(in the rows, 128 means zero)
Each name stands for a flat space through zero: a line, a plane or more. A row that begins with a name and a colon came from that space; any other row is followed by the name of the space it lies nearest, among the names in its block.
cc_ng: [121 119 129 107 112 172 135 129 103 149 149  73 130  93 126  93  79 170
 113 123 131 128]
td_pp: [110 133 157  74  77 110 119 130  91 126 116 103 138 178 147 150 135 142
  89 136 135 172]
cc_ng: [ 96 138 121  97 109 160 127 109 112 122 175  84 136 114 139 113 122 146
 123 117 114 149]
td_pp: [ 98 134 109 115  95  76 105  75 115  93 109 126 167 157 156 180 151  92
 100 105  73 131]
lg_hd: [127 142 111 128 137 101 105 143 134 109 137 142 161 161 124 163 147 104
 147 127 141 144]
hs_sl: [145 126 147 154 104 102 162 147 142 168  88 129 109  58 148  92  76 139
  82 139  87 103]
md_zj: [159  97 143 131 174 165 132 115 139 118 107 169  84 157 110 118 162 130
 150 133 186 108]
md_zj: [113 119  99 152 125 139 132  80 143 123  91 119 161  61 154 128  95 124
  87  85  67  76]
cc_ng: [ 73 156 175  58  95 206 144 115 139 112 112 125 132 135 185 129 173 166
  63  96 136 173]
cc_ng: [117 130 111 124 129 129 119 113 118 118 160 111 134 133 121 130 131 122
 146 125 120 133]
td_pp: [132 131 120 124 137 142 127 143 131 131 150 117 136 114 124 116 114 136
 136 130 144 133]
hs_sl: [132 110 132  50 150 175  98 115 110  86 159 122 137 204 132 140 167 139
 134 125 228 167]
md_zj: [137 109 125 128 152 157 131 105 124 123 150 127  95 132 111 107 139 132
 154 132 146 116]
lg_hd: [115 132 105 130 141 160 121 120 130 122 158 108 148 107 123 122 117 135
 143 111 125 122]
lg_hd: [122 158 133 130 165 128 133 141 188  94 150 197 115 144 147 139 204  92
 152 131 149 153]
hs_sl: [ 93 160 132 201  89  91 150 132 123 168 118 119 111  93 104 136 123 121
 150 131  12 111]
md_zj: [141 156 148  78 132  94 161 152 200 102 175 175 102  79 212  76 151 101
  75 156 154 178]
md_zj: [120 129 116 113 141 165 115 127 134 115 124 122 164 125 136 138 124 138
 118 104 151 126]
lg_hd: [117 117 135 127  90 101 149  83 112 138 129 104  94  93 149 100 109 127
  95 133  64 116]
hs_sl: [137 131 111  91 139 125 113 147 120 114 205 102 135 141 125 109 120 127
 153 149 177 165]
td_pp: [103 150  84 123 150 138 110 114 148  94 199 118 163 116 134 135 145 105
 160 111 120 142]
md_zj: [138 111 133 147 141 142 121 122 119 133  83 142 128 152 105 149 134 133
 137 119 139 102]
md_zj: [140 129 143  98 142 132 136 143 127 122 203 129  74 153 118  91 156 128
 166 168 175 170]
cc_ng: [151 107 144 138 123 150 136 154 106 166  90 108 122 113 108 110  78 166
 115 133 148 106]
cc_ng: [125 136 154 121  97 133 149 154 125 159 106 111 124  94 145 106  93 156
  88 133 114 134]
hs_sl: [127 112 116 100 139 163 124  93 150 102  86 134 168  94 176 130 113 133
  65  86 141 103]
lg_hd: [123 136 149 146 121 117 115 147 117 133  70 157 139 191 105 183 164 124
 140 125 131 131]
hs_sl: [143 127 175 142 112 106 142 165  97 163 124 139  60 188  82 125 154 139
 170 177 142 151]
hs_sl: [113 134 126  97 107 141 134 121 126 127 148  96 143  93 159 106 101 144
  91 120 119 141]
cc_ng: [115 116 126 113 149 175 104 101 112 103 119 134 136 190 106 162 173 133
 154 107 162 128]
lg_hd: [176 110 116  98  96   4  97 160  91 126 122 112 164 175 135 154  81  96
 103 171 160 154]
lg_hd: [122 134 124 124 139 139 141 115 152 117 158 137 111 100 146 104 140 120
 128 128 121 131]
cc_ng: [108 142 131 132 125 113 111 117 124 107 116 152 136 188 118 178 184 106
 150 121 118 142]
lg_hd: [113 148  97 124 144 117 119 115 155  96 182 135 147 115 145 131 149  98
 145 121 117 142]
td_pp: [100 142 142 125  95  95 108 116  98 118 103 133 138 206 114 189 176 113
 139 126 101 151]
md_zj: [116 148 125 100 119 130 121 152 129 122 162 112 152 132 140 129 126 133
 125 131 145 163]
td_pp: [115 137 116 149 155 138 133  99 157 105 152 159 107 124 127 128 175 102
 159 120 108 120]
td_pp: [115 138  97  82 126 138 117 122 136 104 191  91 170  93 164 109 102 128
 107 116 141 153]
td_pp: [127 133 137 153 113 109 109 160  94 150  94 123 145 185  83 175 131 134
 158 135 128 131]
hs_sl: [178 114 158 140 126  91 154 178 129 167 116 141  79 112 119  86  93 137
 123 177 156 128]
[129 120 123 146 143 123 102 118 109 116 105 146 135 197  89 178 166 114
 170 123 141 120] | cc_ng
[154  98 171 111 145 152 126 125 118 124  60 170  93 201 115 148 171 140
 122 135 192 123] | hs_sl
[118 116 136  88 135 169 114 101 121 101 110 132 140 167 141 147 157 138
 110 107 165 135] | hs_sl
[137 135 140 145 119  97 136 148 137 141 101 146 124 124 132 133 125 120
 118 139 115 126] | cc_ng
[155  90 159  73 153 174 116 113 123 102  75 159 117 194 140 141 162 145
  98 121 225 131] | hs_sl
[109 135 139 111 109 139 129 123 112 130 142 110 122 141 128 128 137 139
 127 129 120 147] | hs_sl
[ 74 155  70 127 127 147 104  84 139  91 176  96 199  93 148 153 129 110
 132  78  72 126] | hs_sl
[137 137  96 168 139  96 132 138 152 135 141 130 147  73 129 118  95 108
 136 127  93 105] | hs_sl
[147 100 122 108 170 187 126 109 141 111 129 136 121 121 132 106 129 142
 125 113 186 109] | cc_ng
[123 123 148  79  99 124 136 112 120 121 125 115 121 126 168 113 123 137
  76 131 133 150] | td_pp
[ 76 161  85  95  97 153 105 131 105 120 204  44 205  94 140 132  84 147
 124  99  99 161] | md_zj
[142 144 149 129 156 121 127 164 164 113 111 191 120 171 130 151 184 109
 144 140 175 150] | lg_hd
[138 125 113 124 139 135 109 150 118 129 134 113 160 140 113 139 108 135
 140 125 160 130] | lg_hd
[129 122 144 117 116 156 139 140 118 149 113 107 125 108 131 109  99 159
 105 126 136 126] | cc_ng
[143 114 145 129 144 135 122 128 123 123  98 156 109 177 110 146 160 127
 143 134 162 125] | hs_sl
[146 135 118  71 117 112 131 172 117 135 238  72 125  98 143  65  75 143
 129 171 177 184] | hs_sl
[ 94 151 120 104 122 129 115 109 129  97 172 127 137 161 137 149 176 111
 146 122 119 163] | td_pp
[146 132 125 153 134  80 133 142 148 130 116 158 123 121 131 132 130 101
 131 143 116 121] | cc_ng
[164 100 117 110 159 142 127 119 159 110  87 152 153  94 165 115 101 127
  76 110 176  98] | hs_sl
[142 117 135 122 147 134 142 115 142 121 153 144  85 121 132  97 144 122
 138 144 144 128] | md_zj
[135 120 100 125 156 129 120 105 141 104 169 131 128 119 130 117 135 109
 148 126 139 122] | cc_ng
[116 127 109 129 130 154 126 113 122 128 152 100 139 101 125 115 108 139
 133 114 115 118] | lg_hd
[137 126 149  88  81 116 112 183  74 160 106  75 166 161 119 142  71 169
  96 143 166 160] | td_pp
[114 110 127 125 100 143 156  77 112 145 147  82  91  59 146  72  86 148
  96 124  68 104] | lg_hd
[121 106 146 131 133 182  98 123  75 135  69 120 138 223  69 185 155 160
 161 109 168 116] | cc_ng

Each name stands for a flat space through zero: a line, a plane or more. A row that begins with a name and a colon came from that space; any other row is followed by the name of the space it lies nearest, among the names in its block.
nrfp: [105 101 133 131 102 173 112 153  74 122 119 134 119 131 160 136 117 133
 100 161 117 113]
qsnt: [134 135 132 181 160 177 129 190  64 117 155 131 126 149 128 136 138 153
 133  98 159 107]
qtlh: [127 127 109 127 130 124 127 142 115 130 120 138 161 128 134 134 139 150
 119 132 125 134]
qtlh: [166 119  86 136  97  85 116 112 152 117  87 143 164 116 151 127 109 159
  73 174  73 156]
qtlh: [ 79 161  90  70 106 170 147 157  93 122 131 155 166 122 156 138 160 173
 132 123 147 140]
jfzc: [129 105 147 144 117 156  98 171  90 137  82 129 129 128 156 136 125 100
 117 156 104 108]
nrfp: [114 131 168 175 153 138 127 151 101 125 133 101  88 106 123 139 124  91
 143 145 127 124]
nrfp: [103 144 139  89 107 158 111 143 114 135  96 116  93  79 140 148 129  76
 168 160 117 131]
zqth: [137  70 130 168  95 166 145 100  88  86 141 122 106 154 169 109 100 194
 108 142 108  90]
jfzc: [150  75 138 138 181 108 119 140 122 158 144 138 195 186  97 113 161 138
 142  72 168  95]
qsnt: [181 110 112 100 110 123 111 147 141 107  86 149 133 116 159 108 135  99
 105 161 104 150]
jfzc: [185  61 130 157 138 134 115 141 100  93 142 135 114 140 143 105 120 125
  90 155 126 128]
zqth: [102  87 133 101 140  96 130  93 126 135 137 110 138  92 113 135 139 110
 152 165 128 142]
qtlh: [122  72 120 155 140 123 141 116  86 102 176 129 140 137 132 121 126 172
  88 156 137 134]
nrfp: [127 121 144 203 155 116 130 146 102 122 156 120 124 143 120 132 114 143
  79 139 125 131]
qsnt: [ 93 148 108 111 137 103 177  75 141 103 185 114 120  94 110 130 136 169
 152 132 147 160]
qsnt: [136 140 115 152 125 148 125 139 112 116 166 138 107 146 122 130 107 152
  86 120 140 133]
nrfp: [171 208  88 110 128 108 147 153 179 105 122 160 142 128 134 112 145 138
 102 102 132 177]
jfzc: [127 167 122 148 133 125 138 141 133 122 133 129 125 124 127 133 127 138
 118 122 127 142]
qsnt: [173 104 103  85 122 100 156  97 162  75 146 144 123 112 147  88 143 131
 108 154 130 172]
zqth: [119  83 130 110 136 151 147 123  88 112 117 114 147 110 148 124 161 150
 205 128 137 100]
jfzc: [121 167 119  91  93 161 120 159 138 133 107 160 130 154 154 121 129 122
  91 114 128 131]
zqth: [ 98 107  93 105 119 121 130 113 103 129 152 137 163 118 127 142 131 170
 105 153 131 145]
zqth: [152  95 127 147 101 161 138 108 108  88 136 123  89 134 156 112 104 159
 126 139 115 107]
zqth: [106  74 128 107 113 138 169 116  95  83 129 137 155 131 184  97 157 170
 111 165 121 131]
jfzc: [ 88 159 139 122  78  98 117  75 168 156  57  92 105  68 136 161  93 102
 161 179  56 128]
zqth: [130 156 137  93 147 143 150 184 127 115  96 147 158 128 159 107 186 102
 155 110 146 139]
jfzc: [150 139 128 203 145 120 108 179  91 120  90 113 127  88 140 154 119 117
 118 174  88 142]
jfzc: [117 137 156 174 151 117 125 149 128 157 106 121 156 158 121 133 135 126
 131 100 123 102]
zqth: [ 99 122 109  82 139 126 153 123 114 132 115 127 184 108 134 133 176 157
 197 115 143 123]
jfzc: [103 141 135 109 135 204 136 195  68 109 164 152 113 151 149 121 153 127
 114 107 178 123]
qtlh: [149 133 144 108 134 123 107 106 164 152 121 111  93 117  93 133 117  77
 184 103 137 112]
zqth: [122 126 112  94 124 148 153 147 108 102 119 145 155 124 162 113 164 151
 142 129 137 135]
nrfp: [ 85 166 131  93 130 111 186 102 160 100 176 139 124 133 135 102 151 144
 102 121 155 167]
qsnt: [ 81 110 156 126 153  94 149 100 137 155 126 108 165 132 113 129 153 128
 164 118 134 113]
qsnt: [ 95 159 130 140 124 124 131 118 133 140 151 123 115 128 112 143 111 135
 107 127 130 136]
nrfp: [139  98 118  99  92 176  87 144  98 145  86 136 128 131 146 141 116 121
 150 133 115  91]
qtlh: [107 150 131  89 122 140 162 136 134 101 133 140 125 123 156 107 157 125
 127 131 141 149]
qtlh: [126 104 150  98 118 130 135  71 153 117 159 107  65 113 111 116 110  96
 160 132 140 123]
nrfp: [ 87  96 127 114 100 147 107 120  92 143 125 126 128 119 138 148 110 132
 106 168 114 119]
qtlh: [182 100 130 151 183 114 107 150 123 136 162 129 132 143  83 124 138 104
 140  97 166 126]
qsnt: [127 112  82 110  93 102 116  86 137 130 131 135 147 112 126 142 101 169
  91 165 100 148]
qsnt: [159 117  84 138 103 145 111 123 111 110 156 146 118 138 129 133  94 174
  77 138 123 136]
qtlh: [ 80  97 146 107 140 120 158 103 112 127 133 111 150 114 136 125 158 137
 171 138 137 119]
qsnt: [ 78 146  94 170 115 148 104 131  72 165 142 117 150 119 105 189  94 195
 125 131 117 109]
jfzc: [163  83 120 156 152  82 117 104 131 129 123 109 145 104 107 134 124 130
 147 151 111 132]
qtlh: [141 172  97  86 137 131 133 178 136 127 105 160 175 126 141 123 171 128
 134 107 144 154]
nrfp: [103 163 139 121 125 145 136 122 143 137 166 132  99 153 109 127 117 125
 114  94 155 125]
zqth: [142 167  85 145 123 162  94 163 102 152 142 143 134 141 101 164 105 163
 123  91 143 117]
[148  82 111  85 107 133  92 131 118 139  92 138 145 114 140 132 129 106
 132 159 112 125] | jfzc
[175 132  69  78  98 152  84 110 140 134 159 146  94 119  93 145  90 132
 127 115 146 137] | qtlh
[128  98 163 130 132 170 133 153  89 108 102 112 101 111 160 119 146  97
 180 142 127 101] | nrfp
[ 95 131 161 177 154 152 122 155  94 160 143 117 135 166 109 143 127 135
 137  87 149  86] | qsnt
[150 167 133 181 119 117 102 160 144 152  73 130 138 142 134 142 106 118
  99 124  88 119] | qtlh
[ 76 112 246 219 114 163 160 108 128 125 126  96  58 207 164  92  93 111
  93 105 109  53] | jfzc
[ 85 158  98  96 151  91 114 127 136 185 133 130 194 112  80 168 149 138
 153 110 147 143] | zqth
[ 85 135 151 136 156  77 125 130 147 173 122 126 177 144 105 137 144 107
 100 128 128 138] | zqth
[103 133  91 156 122 152  62 153  75 211  93 120 187 133  89 203 103 173
 170  99 116  73] | qtlh
[115  80 157 133 141 149 150 103 104 103 181 114  90 139 125 109 128 131
 141 126 158 110] | jfzc
[ 79 139 118  93  99  98 135  43 167 159 127 100 124  97 100 153 105 146
 176 132 110 121] | qsnt
[127 149  97 124 122 120 129 147 115 111 126 138 138  94 141 140 131 139
 100 167 115 169] | qsnt
[108 123  91  95 115 115 132 101 125 128 148 134 149 108 120 140 127 161
 122 147 130 149] | zqth
[131 153 123 125 134 137 116 178 119 129 129 152 138 139 135 127 138 109
  79 131 138 151] | zqth
[202 129 119 211 154 121  84 177 114 140  97 125 136 135 112 145 107 124
 119 118 106 114] | nrfp
[112 112 105  94 113 109 156 111 129 102 128 144 164 120 159 111 149 161
 100 160 118 156] | nrfp
[188 167 100 114  93 185 136 151 133  75 125 150  74 127 163 107 115 141
 129 110 129 133] | zqth
[153 133 121 175 167 101 122 157 121 138 123 127 166 134 111 136 141 139
 127 113 129 131] | jfzc
[165 100 129 127 108 170 124 155 107  85 145 155  94 159 164  96 117 125
  64 142 134 131] | jfzc
[144 165 133 153 149 162 137 190 100  99 145 138 100 125 140 123 141 114
 114 121 149 145] | qsnt
[168 155 119 109 116 165 118 157 140 125 107 146 117 149 137 117 132 120
 151  84 140 111] | nrfp
[109 118 124 146 110 108 130 112 125 134  94 121 157 120 148 137 120 154
 115 158  88 124] | qtlh
[108 124 124 105 112 124  97 121 121 154  99 113 120  81 119 160 115  94
 152 169 105 133] | nrfp
[139 166 146 131 141 123 123 167 150 135 112 140 124 140 129 119 140  84
 106 116 133 143] | zqth

Each name stands for a flat space through zero: a line, a plane or more. A row that begins with a name and a colon came from that space; any other row is followed by the name of the space it lies nearest, among the names in its block.
qp-zb: [128 142 150 109 142 128 151 161 158 149 124 151  85 106 122 149 146 108
 116 132 113 137]
gj-zh: [135 128 123 131 120 124 155 138 148 143  93 142 106 117 124 137 131 135
 121 116 150 122]
gj-zh: [126 133 119 120 153 100 106 119 150 111 110 108 116 116 105 140 102 129
 130 125 131  98]
qp-zb: [139 169 141 160 138 107 168  89 171 137  55 124 135 114  93 160 114 163
 139 147 157 125]
gs-dc: [110  83  98 134 126 118 103 116 107 144 140 109 132 152 127 101 150 115
 142 111 159 110]
gs-dc: [164 133 168  92 138 125 128 119 165 136 170 118 133 127  99 131 102 133
 114 169  62 115]
qp-zb: [ 88 139 130 136 163 101 144 126 119 129 116 127 116 120 124 135 128 111
 133 114 164 135]
gs-dc: [116 124 131 128 120 125  97 138 159 137 102 123 111 114  95 137 196 104
 161 157 120 159]
gs-dc: [129 125 132 126  76 130 113 136 128  96  92 130 152 106 115 118 145 135
 150 145 130 180]
qp-zb: [115 169 182  98 148 100 125 131 149 102 125 126 131  88  92 149 106 108
 141 161  96 168]
gj-zh: [112  61 106  74 145  91  72 158 167  94 172  87 102 126  89  90 158 104
 118 157  83 123]
lj-cf: [153 182 151 160  84 182 160 117  52 162 106 182 155 127 192 157  76 133
 139  69 169 125]
lj-cf: [134 145 153 131  89 142 148 135 126 114 108 145 153 112 127 126 141 139
 137 152 119 186]
qp-zb: [151 127 131 126 108 136 107 109 127 105 140 113 163 135 122 118 109 150
 131 149 100 129]
lj-cf: [147 121 110 144  80 149 107 116 106 101 114 124 167 135 142 113 121 155
 139 128 130 141]
qp-zb: [130 110 151 125 116 104 173 104 144 180 106 129 133 131  94 119 133 128
 140 134 164 130]
gj-zh: [120 116 106 136 136 143 133 127  77 102 178 126 151 156 176 102  96 142
 100 104 128 115]
gs-dc: [150 154 162  99 138  90 160 127 177 147  74 139  95  85  87 164  71 127
 123 118 142  99]
lj-cf: [129 148 115 136 151 146 123 153 140 139 121 145  85 122 148 157 146 116
 118 111 121 108]
gs-dc: [142 123 120 118  88 167 114 158  83  95 158 148 146 129 177 111 110 132
 112 109 105 146]
qp-zb: [102 136 120 144 154 116 125 123 126 139 113 125 113 127 124 140 147 112
 141 118 156 125]
lj-cf: [128 125  88 188 141 141 146  85 122 148 111 113 147 171 142 125 149 165
 129 124 166  98]
gj-zh: [136 148 144 119 148 126 131 133 153 147 124 135 103 116 116 153 126 117
 127 132 114 113]
qp-zb: [146 130 183  74  84 138  35 141 138 140 148 125 135  95  80 139 160  67
 189 169  61 167]
lj-cf: [163 155 119 165 123 150 133 104 186 102 100 112 150 139 109 142 161 187
 123 193  82 142]
gs-dc: [123 169 129 147 118 155 128 160 135 115  89 158 106 102 146 160 164 123
 135 129 123 165]
lj-cf: [142 114 123 102 166  99  95 105 152 124 157  92 122 137  99 128  84 128
 120 133 103  67]
gj-zh: [159 174 118 161 141 169  65  90 113 120 144 113 153 150 146 161 110 142
 147 134  89  87]
gs-dc: [116 168 123 177 154 152 168 108 105 101 142 132 160 152 167 131 125 167
 107 141 125 149]
lj-cf: [131 131 136 114 103 150 127 165 113 118 137 153 119 113 152 127 137 115
 121 120 111 156]
gs-dc: [112 105 111 111 121 118 101 159 123 150 105 139  84 110 127 134 147  87
 143  88 161 113]
gj-zh: [141  63  92 119  95 128 144 156 167 142 115 127 102 139 118  95 183 143
 109 136 133 127]
lj-cf: [146 155 164 128  93 146 153 120 103 132 123 151 160 118 140 132  99 137
 134 129 126 157]
lj-cf: [124 114  97 122 138 119  83 143 148 106 116 112 103 121 119 132 144 120
 131 124 122 109]
gj-zh: [180 124  71 165 132 187 102 115 124 134 159 121 128 179 179 134 122 172
  97 112  96  49]
qp-zb: [165 201 149 131 100 143  77 120 152  57  75 126 156  83 112 173  87 155
 151 159  78 152]
gj-zh: [136 103 117 105 164 104 105 124 173 131 153  98 105 137  96 124 129 126
 115 148  97  86]
gs-dc: [122  99  99 139 141 111 125 107 122 163 116 115 116 148 123 122 123 124
 134  95 177  77]
qp-zb: [152  88 136 123 118 126 184 115 157 192 140 131 122 154 110 107 148 143
 111 141 135 109]
gj-zh: [141 143 122 117 157 132 123 148 147 131 134 136  88 120 138 153 109 122
 106 112 109  89]
[151 100 125  95 105 163 156 198 135 161 156 173  72 122 166 123 152 109
  88 102 104 122] | qp-zb
[156 148 140 105  89 147 126 157 117  77 124 148 141 100 151 130  78 145
 109 122  96 149] | qp-zb
[100 158 130 139 119 144 112 133  47  76 146 141 166 121 180 123  85 120
 134  95 142 160] | gj-zh
[104 147 134 142 157 111 146 123 130 159 100 137 102 119 121 152 136 108
 140 109 168 119] | lj-cf
[134 106 154  96 158 104 129 103 141 135 195  98 147 149  99 104 103 127
 115 162  86 111] | gs-dc
[148 124 154 113  78 127 107 115 127 144 104 129 151 112  99 127 124 119
 164 137 130 146] | qp-zb
[105 125 141 100 142 100 116 140 110 143 126 134 103 106 121 136 102  84
 140  91 157 114] | lj-cf
[127 122 147 121  81 134 141 136 116 106 122 137 161 117 125 106 141 135
 137 150 122 190] | lj-cf
[153 151 185  71 127 114 116 128 114 133 158 137 132  99 116 143  37 102
 127 113  97 106] | lj-cf
[148  97  99 134  98 154  86 129 123 152 131 124 124 147 134 120 162 122
 144 118 127 104] | gs-dc
[137 185 143 151 116 140 147 140 165 119  53 154 111  90 119 174 148 141
 140 143 130 162] | gs-dc
[113  77 112 143 121 116 139 100 111 191 131 117 133 163 116 100 163 115
 149 112 183 108] | qp-zb
[130 107 112 142  99 145 122 122 109 121 135 124 154 147 140 104 149 141
 133 134 131 145] | gj-zh
[172 100 127 110  86 150  93 121 134 135 152 118 148 142 120 111 127 138
 133 145  88 113] | gs-dc
[ 94 130 102 141 137 151 120 167  82 120 141 152 102 129 181 129 153 101
 121  86 149 138] | gs-dc
[139 110 149  97 174  80 118 104 201 196 123 101  83 125  52 148 136 100
 143 148 123  68] | gs-dc
[118 125 156 100 117 117 138 150 130 121 136 138 126 107 117 120 132 109
 129 140 116 166] | lj-cf
[160 143  84 169  57 189 113 156 112 118  58 165 121 119 177 147 157 153
 136  93 151 135] | gj-zh

Each name stands for a flat space through zero: a line, a plane or more. A row that begins with a name and a colon came from that space; any other row is followed by the name of the space it lies nearest, among the names in its block.
jz-zd: [121 116 104 145 145 137 155  88 179 108 135 154 126 125 197 100 161 183
 120 114 142 104]
jn-pj: [147 152 166 108 119 138 141 113 165 155 147 139 173 137 142 104 118 121
 116 141 159 148]
jz-zd: [127 141 134 134 135 135 128 139 118 126 131 116 136 140 120 134 113 129
 124 121 120 128]
bh-gl: [112 137 145 137 135 128 117 139 111 135 129 107 133 159 131 109 101 128
 144 131 140 145]
tp-rl: [126  89 106 135 141  88  96 158  68 103 119 131  79 147 149 101 120 148
 197 161 105 128]
bh-gl: [116 108  84 134 118 124 132 112 126 133  97 161  95  82 109 169 171 103
  99 103 111 105]
jn-pj: [126  78  49 171 166  77  85 145  72 119  85 201  83 144 112 159 122 143
 126 130  33  91]
tp-rl: [108 136 152 117 108 143 138 114 147 136 133  95 128 120 137 109 138 117
 137 124 180 148]
jz-zd: [145 162 169  80  88 151 154 128 133 157 137 120 143  84 118 133 150  70
 125 127 174 152]
jz-zd: [105  75  96 142 124  95 101 112 133 117 109 130  88 127 128 116 144 143
 148 145 132 126]
jn-pj: [129 146 147 128 131 147 141 124 149 121 146 104 150 138 135 121 119 143
 120 122 142 131]
jz-zd: [151 119  97 133 150 102 115 158  67 129 111 190 107 132 140 136 123 124
 147 137  69 110]
jn-pj: [124  73  97 142 128  98 111  85 190 116 124 150 121 128 135 114 148 168
 115 151 129 116]
bh-gl: [162 117 146  94  96 112 109 136 140 138 135 117 143 103  59 157 123  92
 115 161 121 142]
jn-pj: [125 114 110 133 136 127 132 142 104  90 132 109  94 119 149 126 142 155
 160 127 116 112]
jz-zd: [102 138 120 158 153 141 129 141 104 109 127 102 119 157 142 126 110 154
 135 104 116 119]
tp-rl: [117 152 117 152 141 164 149 119 154 114 131 105 148 123 100 175 127 141
  69  81 106 102]
bh-gl: [179 166 152  84 129 157 190 139 120 102 168 152 132  94 232  85 166 154
 178 134 150 116]
bh-gl: [118 108 119 141 126 109  99 120 140 144 113 131 134 142  83 143 112 117
 104 136 115 134]
tp-rl: [132 145 145 115 113 141 140 113 154 150 131 133 151 115 119 133 135 106
 103 122 150 137]
jn-pj: [122 103 133 101  93 119 129 106 152 130 127 116 104  91 133 112 166 111
 149 147 176 142]
tp-rl: [127 139 178  94  98 131 138 106 160 162 142 122 148 128 163  71 135 106
 154 154 209 171]
jz-zd: [120 136 135 147 143 132 114 143 120 121 133  97 143 160 100 139  92 139
 118 123 109 130]
jn-pj: [164 127 157  89 110 117 140 113 156 144 148 163 146 117 177  78 144 128
 157 169 166 147]
tp-rl: [105 129 125 134 115 156 149  97 179 113 133  89 129 104 118 146 154 138
  95 100 156 119]
jz-zd: [129  69 117 120 102  83  86 105 165 135 117 129 116 120  80 128 134 120
 127 173 135 142]
bh-gl: [160 139 143  89 109 127 143 139 112 137 136 151 125  96 146 120 149 102
 151 145 139 135]
tp-rl: [148 152 157 131 153 131 135 132 137 135 152 147 171 177 175  83  93 161
 140 144 130 138]
bh-gl: [ 90 160 129 141 135 176 163 148  91  88 135  57  95 116 156 136 142 141
 151  77 147 115]
tp-rl: [159 127 143  94 100 118 134 100 171 169 128 180 157  99 122 125 149  92
 102 150 149 142]
jn-pj: [119 128 152 101  93 137 136 111 153 141 132 101 125  98 121 119 151 100
 133 134 183 150]
bh-gl: [153 133  92 102 121 139 179 114 116 125 117 210  93  56 205 128 207 119
 139 108 127  95]
[132 136 153 127 124 138 135  94 199 144 146 124 176 144 128 112 118 143
  93 134 157 140] | jn-pj
[ 97 162 160 117 108 153 131 162  70 138 122  62 109 121 100 140 116  76
 153 106 160 154] | jz-zd
[140  72  81 136 140  89 113 121 125  95 121 167  86 121 164 110 154 171
 162 157 100 104] | jn-pj
[127 120 126 137 139 138 140 120 154  88 150  97 126 134 156 113 133 179
 140 129 133 114] | jn-pj
[132  90 117 115 114 113 130 108 155 101 136 123 100 105 160 101 163 156
 160 153 153 124] | jn-pj
[133 131 141 140 136 135 125 112 179 122 147 106 168 153 108 131 104 157
  94 131 125 127] | jz-zd
[102 119 141 136 133 130 128 128 126 103 141  81 109 152 172  80 123 164
 178 137 167 140] | tp-rl
[123 134 109 136 140 129 125 165  60 111 115 123  94 123 124 149 126 119
 152 112  94 115] | jn-pj
[104 118 118 142 126 145 140 108 161 100 134  87 116 118 132 133 147 156
 118 109 145 116] | tp-rl
[ 84 115 116 156 137 146 134 125 132  79 134  54  95 136 144 121 135 174
 149 105 147 117] | tp-rl
[ 96 115  76 153 142 119 136 106 105 152  84 205  88 114 178 123 167 116
 123  96 123 110] | bh-gl
[156 109 126 122 138  85 109 108 144 175 118 229 153 156 169  80 119 127
 133 170 124 142] | bh-gl
[135 103 129 121 118 113 124  92 186 134 134 145 141 125 141 104 142 145
 120 152 152 133] | jn-pj
[116 140 123 138 138 147 138 152  95  95 133  85 107 126 130 142 126 142
 145 107 117 115] | jn-pj
[ 88 105 137 130 104 114  90 143 100 130 112  59  95 133  69 136 112  95
 152 137 152 156] | jz-zd
[116 124 110 152 145 141 138 115 152 103 133 114 129 135 136 137 132 165
 108 108 116 107] | bh-gl
[ 93 130 133 174 161 134 113 124 145 114 136  86 148 196 134 107  81 178
 121 117 127 131] | bh-gl
[151 132 126 110 122 124 138 128 123 139 127 166 129 108 142 128 144 114
 130 134 123 125] | jz-zd
[149 116 102 161 170 120 129 109 174 107 142 169 162 165 155 122 112 199
  95 131  79  96] | jz-zd
